Small tables with named rows and columns. After each table, cells are looked up by row and column.

von =
	sibu	bar	guga	molag	visodin	des	fomer	nubil
rad	111	74	135	160	129	140	126	122
dukadi	136	217	41	132	85	86	62	84
noladar	120	181	60	127	89	92	185	87
fova	35	197	126	179	95	97	135	58
vev	19	212	153	64	96	73	223	30
nug	67	53	150	127	139	136	148	140
lav	63	111	64	76	124	150	66	64
sud	120	98	90	103	108	103	99	141
duvezez	57	125	161	124	156	140	123	127

What is the des of dukadi in von?
86
What is the guga of sud in von?
90
What is the des of sud in von?
103
What is the fomer of duvezez in von?
123
What is the des of rad in von?
140
What is the sibu of nug in von?
67
What is the visodin of vev in von?
96
What is the fomer of dukadi in von?
62
What is the fomer of vev in von?
223
What is the sibu of duvezez in von?
57
What is the visodin of fova in von?
95
What is the visodin of nug in von?
139
What is the guga of vev in von?
153
What is the bar of rad in von?
74
What is the bar of vev in von?
212
Which row has the largest fomer? vev

vize
cols = vefi, futun, muluku, nizamuf, sol, nutekep, veze, pogonug, gen, begu
tof: [4954, 4640, 6398, 4020, 5396, 3607, 4446, 5052, 5191, 4331]
num: [3536, 880, 2849, 5434, 4711, 5226, 3464, 4342, 2476, 3358]
ligimog: [1675, 6248, 5537, 5220, 4861, 5056, 5456, 4332, 5846, 4036]
livesif: [6241, 1561, 430, 4944, 6780, 4420, 3931, 4634, 4042, 4538]
ganakad: [5020, 2455, 3868, 2541, 5196, 3611, 3168, 4587, 4480, 4669]
dafotu: [5209, 6444, 4621, 3651, 4402, 3670, 4478, 4769, 4263, 4611]
pak: [4159, 4099, 2088, 3316, 4369, 4310, 2540, 4583, 3946, 3440]
ril: [2970, 4543, 2810, 3392, 1939, 3316, 4885, 3957, 3454, 5028]
domo: [5278, 7819, 1845, 3821, 2853, 4003, 3804, 3423, 4203, 5539]
lus: [5149, 2343, 4176, 3534, 3319, 4510, 3470, 4207, 3166, 4774]
dil: [2207, 2754, 345, 3832, 2946, 4532, 2978, 3510, 3977, 3538]
kis: [4688, 1822, 4831, 3993, 2831, 4716, 5326, 5940, 4086, 5497]
fam: [819, 5141, 3476, 3640, 3111, 4860, 4026, 4793, 5150, 4751]

ril, muluku => 2810
kis, begu => 5497
lus, begu => 4774
ligimog, nizamuf => 5220
pak, veze => 2540
lus, nutekep => 4510
domo, gen => 4203
dil, vefi => 2207
ril, vefi => 2970
ligimog, futun => 6248
fam, pogonug => 4793
kis, muluku => 4831
domo, nizamuf => 3821
tof, begu => 4331
Row with the largest nutekep: num

zezut
cols = vur, resatev, tasofo, mem, teguvoz, tinat, runut
kimimov: [0.2, 0.3, -0.1, 0.7, 0.4, 0.2, 0.6]
pilifal: [0.2, 0.1, 0.2, -0.2, 0.2, 0.3, -0.2]
zozu: [0.2, 0.3, -0.6, 0.5, 0.2, 0.2, 0.1]

kimimov, mem: 0.7
pilifal, vur: 0.2
pilifal, runut: -0.2
zozu, runut: 0.1
pilifal, tinat: 0.3
kimimov, runut: 0.6
kimimov, teguvoz: 0.4
kimimov, resatev: 0.3
pilifal, mem: -0.2
zozu, teguvoz: 0.2
kimimov, tasofo: -0.1
pilifal, tasofo: 0.2
pilifal, teguvoz: 0.2
kimimov, tinat: 0.2
zozu, vur: 0.2
kimimov, vur: 0.2
zozu, tasofo: -0.6
zozu, mem: 0.5
zozu, resatev: 0.3
pilifal, resatev: 0.1

zized:
fields: voka, bem, garebuz, fusave, fofov, netub, kobidit
nol: [-5.70, -7.03, 18.03, 4.34, 6.28, 42.33, 0.27]
bebu: [3.30, 42.37, -44.90, 27.92, 45.19, -87.30, 72.86]
kat: [-0.41, -39.62, -97.13, 70.73, 33.95, -13.52, 33.56]
serima: [19.91, 24.64, -13.11, 25.33, 13.45, 0.95, 2.31]
zet: [-28.93, 41.38, 17.58, -13.61, 20.23, 9.78, 18.24]
vob: [-10.14, 2.37, 9.63, 9.67, 16.86, 35.49, -4.58]

kat, netub => -13.52
zet, voka => -28.93
nol, bem => -7.03
bebu, fusave => 27.92
nol, kobidit => 0.27
zet, bem => 41.38
serima, netub => 0.95
vob, voka => -10.14
kat, garebuz => -97.13
serima, garebuz => -13.11
nol, fusave => 4.34
bebu, fofov => 45.19

zim
fields: zeku, bez, fas, zusagob, biti, zab
tuma: [-2.6, -2.5, -4.9, 6.6, 7.1, 0.1]
mizu: [4.6, -1.1, -6.2, -0.5, -1.9, -2.8]
tuku: [6.6, 4.5, -5.0, -0.3, -1.9, -2.6]
dom: [-2.6, -2.0, -2.3, 9.1, 3.7, -1.9]
melev: [0.9, 7.0, 0.0, 0.6, -2.0, -2.7]
maza: [-0.2, 5.9, 1.5, 1.5, -1.6, -2.5]

What is the zusagob of tuku in zim? -0.3
What is the zab of melev in zim? -2.7
What is the zeku of tuma in zim? -2.6
What is the zusagob of dom in zim? 9.1
What is the bez of tuku in zim? 4.5
What is the zusagob of mizu in zim? -0.5
What is the fas of tuku in zim? -5.0
What is the bez of maza in zim? 5.9
What is the fas of mizu in zim? -6.2
What is the bez of melev in zim? 7.0
What is the biti of melev in zim? -2.0
What is the biti of maza in zim? -1.6
What is the zab of mizu in zim? -2.8
What is the zusagob of maza in zim? 1.5
What is the biti of mizu in zim? -1.9
What is the bez of dom in zim? -2.0
What is the fas of maza in zim? 1.5
Which row has the largest zusagob? dom

von =
fields: luv, gizeki, donov, vevop, rugib, mudu, ven
dovu: [94197, -47941, 64194, -6577, 38099, 3712, -29326]
sor: [48962, 19765, 1185, 75962, 27336, -59104, -19479]
dopate: [15407, 35801, -12052, 32679, 13992, -2257, 25221]
zof: [53089, 17516, 42897, 32430, 17162, 53779, 47280]
vukik: [30724, 51325, 21949, 46053, 20802, 17857, 52319]
tili: [43055, 23647, 30373, 36380, 21394, 30534, 34705]
nafa: [32777, 32656, 18682, 46020, 28352, 1542, 19382]
mebev: [61451, 7393, 46830, 29276, 16037, 55082, 42608]

donov of vukik is 21949
mudu of dovu is 3712
mudu of mebev is 55082
ven of zof is 47280
donov of zof is 42897
gizeki of zof is 17516
ven of dopate is 25221
mudu of zof is 53779

duku:
|  | zafarap | tadugar | mafanom | bab | novo | vanubep | duvado | nov |
|---|---|---|---|---|---|---|---|---|
| gedof | 0.60 | 0.53 | 0.35 | -0.42 | -0.08 | 0.22 | -0.17 | 0.30 |
| kel | 0.06 | 0.07 | 0.09 | 0.20 | 0.65 | -0.16 | -0.65 | -0.13 |
| fogopaz | 0.87 | 0.29 | 0.02 | 0.28 | -0.15 | -0.10 | 0.35 | 0.03 |
| les | -0.34 | 0.23 | 0.69 | -0.21 | -0.19 | 0.47 | 0.21 | 0.23 |

zafarap of fogopaz = 0.87
mafanom of fogopaz = 0.02
vanubep of kel = -0.16
mafanom of gedof = 0.35
mafanom of kel = 0.09
nov of gedof = 0.30
nov of les = 0.23
vanubep of gedof = 0.22
mafanom of les = 0.69
novo of les = -0.19
vanubep of les = 0.47

Table terede
          losu    sel  diriti  buzeto  nevufu    giz    gep  novalos  fifibo  zumagu
peziv    0.830  0.554   0.568   0.377   0.481  0.251  0.428    0.509   0.616   0.614
rapovif  0.910  0.512   0.537   0.521   0.410  0.579  0.345    0.410   0.384   0.596
zeful    0.556  0.461   0.524   0.502   0.405  0.489  0.445    0.507   0.525   0.531
fidi     0.126  0.492   0.674   0.422   0.478  0.427  0.357    0.377   0.616   0.385
nenof    0.709  0.425   0.474   0.512   0.410  0.395  0.425    0.466   0.525   0.493
lil      0.439  0.343   0.699   0.247   0.408  0.526  0.557    0.473   0.712   0.337
fet      0.489  0.455   0.519   0.505   0.438  0.541  0.448    0.496   0.464   0.452
vab      0.703  0.524   0.554   0.504   0.445  0.507  0.484    0.501   0.410   0.574
fulu     0.448  0.405   0.552   0.505   0.310  0.610  0.395    0.428   0.488   0.438
kag      0.475  0.534   0.499   0.505   0.496  0.494  0.471    0.472   0.494   0.515
zifupif  0.083  0.389   0.810   0.225   0.337  0.852  0.572    0.508   0.629   0.323
kaz      0.549  0.538   0.532   0.499   0.468  0.505  0.485    0.503   0.496   0.534

What is the buzeto of fidi in terede? 0.422
What is the zumagu of zeful in terede? 0.531
What is the gep of lil in terede? 0.557
What is the novalos of lil in terede? 0.473
What is the gep of kag in terede? 0.471
What is the buzeto of kag in terede? 0.505
What is the nevufu of fet in terede? 0.438

